Below is a small trained network, with its code and all its weights. Each question gives an input and a class and asks what happens when units are switched off, that is, made to give their printed mean instead of their output.

import numpy as np


def w(rows, s, z=0):
    codes = np.array(rows[::2]) - 128.0
    scale = np.full(codes.shape[1], s)
    scale[-1] = z or s
    return codes * scale


def norm(h):
    return h / np.sqrt((h * h).mean(-1, keepdims=True) + 1e-5)


def f(y):
    return y / 2 * (1 + np.tanh(0.7978845608 * (y + 0.044715 * y**3)))


def log_softmax(a):
    a = a - a.max(-1, keepdims=True)
    return a - np.log(np.exp(a).sum(-1, keepdims=True))


def net(x, mask):
    res = np.array(x, float).reshape(1, 2) / 4 @ E
    u = 0
    for l in range(2):
        y = f(norm(res) @ A[l][:, :-1].T + A[l][:, -1])
        res = res + np.where(mask[u : u + 6], y, B[l][:, -1]) @ B[l][:, :-1]
        u += 6
    return log_softmax(norm(res)[-1] @ U[:, :-1].T + U[:, -1])


A, B = {}, {}
E = w([
[234,1,177,178,65,97,27,237,139],'x0',
[232,97,224,194,136,190,133,127,93],'x1',
],0.0044)
A[0] = w([
[197,160,210,196,113,186,164,121,60,78],'L0N0',
[239,63,143,194,76,56,65,194,143,2],'L0N1',
[55,92,9,103,67,61,81,168,125,46],'L0N2',
[246,53,178,73,156,165,94,191,153,24],'L0N3',
[80,183,242,109,203,140,254,141,129,154],'L0N4',
[156,100,137,90,22,176,98,172,77,105],'L0N5',
],0.0039,0.0014)
B[0] = w([
[129,177,87,177,134,126,79,99,183,190],'L0N0',
[115,132,189,165,84,134,249,111,82,254],'L0N1',
[151,153,144,179,118,140,62,95,160,197],'L0N2',
[170,27,117,149,123,209,146,113,136,207],'L0N3',
[78,98,3,107,132,72,133,198,115,175],'L0N4',
[149,161,160,165,123,150,147,185,119,162],'L0N5',
],0.0071,0.0055)
A[1] = w([
[108,21,253,91,117,129,235,117,62,84],'L1N0',
[110,110,137,131,128,149,137,129,128,2],'L1N1',
[142,62,66,211,136,176,112,177,87,50],'L1N2',
[122,185,79,109,147,151,103,114,172,71],'L1N3',
[67,183,60,64,197,78,205,99,47,127],'L1N4',
[126,158,164,210,119,105,137,114,163,242],'L1N5',
],0.0064,0.0019)
B[1] = w([
[150,42,183,30,75,152,180,254,66,234],'L1N0',
[144,106,98,165,118,154,105,138,115,118],'L1N1',
[155,136,156,113,81,160,113,41,103,187],'L1N2',
[169,61,187,133,107,150,167,182,88,171],'L1N3',
[106,166,120,163,210,147,229,183,134,254],'L1N4',
[75,151,98,50,188,77,107,130,130,203],'L1N5',
],0.0081,0.0068)
U = w([
[94,171,64,166,213,125,252,180,124,195],'0',
[85,155,122,110,106,41,34,129,163,145],'1',
[198,142,94,176,121,161,98,4,107,7],'2',
[187,60,226,117,36,141,176,182,68,179],'3',
],0.011,0.0015)

Each question gives the input, the list of numbers given to net, and the class t.
The units are the neurons (one row each of A and B). Each row of codes is followed by its name. A weight is (code - 128) times the scale printed after its matrix; where a second scale follows, it is the last column's (A, B and U).
mask holds one flag per neuron, layer by layer. A switched-off neuron (its flag False) gives its mean, the last column of its row in B, instead of its output. The means were averaged over made-up inputs and are rounded, as every weight is.
A unit's drop is (log p(t) with every unit on - log p(t) with that unit switched off) / (log p(t) with every unit on - log p(t) with every unit switched off).
The circuit of an input: a set's keep is (log p(t) with only the set's units on - log p(t) with every unit switched off) / (log p(t) with every unit on - log p(t) with every unit switched off). Starting from all 12 units, units are removed one at a time, each time the one whose removal leaves the highest keep (on an exact tie, the one counted first), for as long as the keep stays at least 0.8.
circuit, biggest first: the units of the circuit, biggest drop first
unit that matters most: the unit with the biggest drop
top k neurons: the k neurons with the biggest drops, biggest first
top k neurons in layer l: the k neurons of layer l with the biggest drops, biggest first
drop when u is switched off: that unit's drop, to one decimal
input [0,2], class 2: circuit, biggest first -> L0N0, L1N0, L1N4
input [-2,5], class 2: top 3 neurons -> L1N0, L1N4, L0N1
input [0,8], class 2: circuit, biggest first -> L0N0, L1N0
input [0,-8], class 1: circuit, biggest first -> L0N2, L0N1, L1N4
input [-1,2], class 0: unit that matters most -> L0N4
input [1,-8], class 1: circuit, biggest first -> L0N2, L1N4
input [5,-6], class 1: circuit, biggest first -> L1N0, L1N4
input [2,-8], class 1: top 3 neurons -> L0N2, L1N4, L1N0
input [0,0], class 0: top 3 neurons -> L0N3, L0N0, L0N1
input [-4,8], class 0: top 3 neurons -> L0N3, L0N4, L0N2
input [7,-8], class 1: top 2 neurons in layer 1 -> L1N0, L1N3
input [6,-8], class 1: top 2 neurons -> L0N2, L1N0
input [-2,8], class 2: top 3 neurons -> L0N0, L1N0, L1N4
input [2,-4], class 1: unit that matters most -> L1N4
input [0,-4], class 1: top 2 neurons -> L0N2, L1N4
input [0,5], class 2: top 2 neurons -> L0N0, L1N0
input [-3,8], class 2: drop when L1N4 is switched off -> 0.4
input [3,-6], class 1: drop when L1N4 is switched off -> 0.1
input [-3,7], class 2: drop when L0N1 is switched off -> 0.6
input [4,-7], class 1: drop when L1N5 is switched off -> 0.0
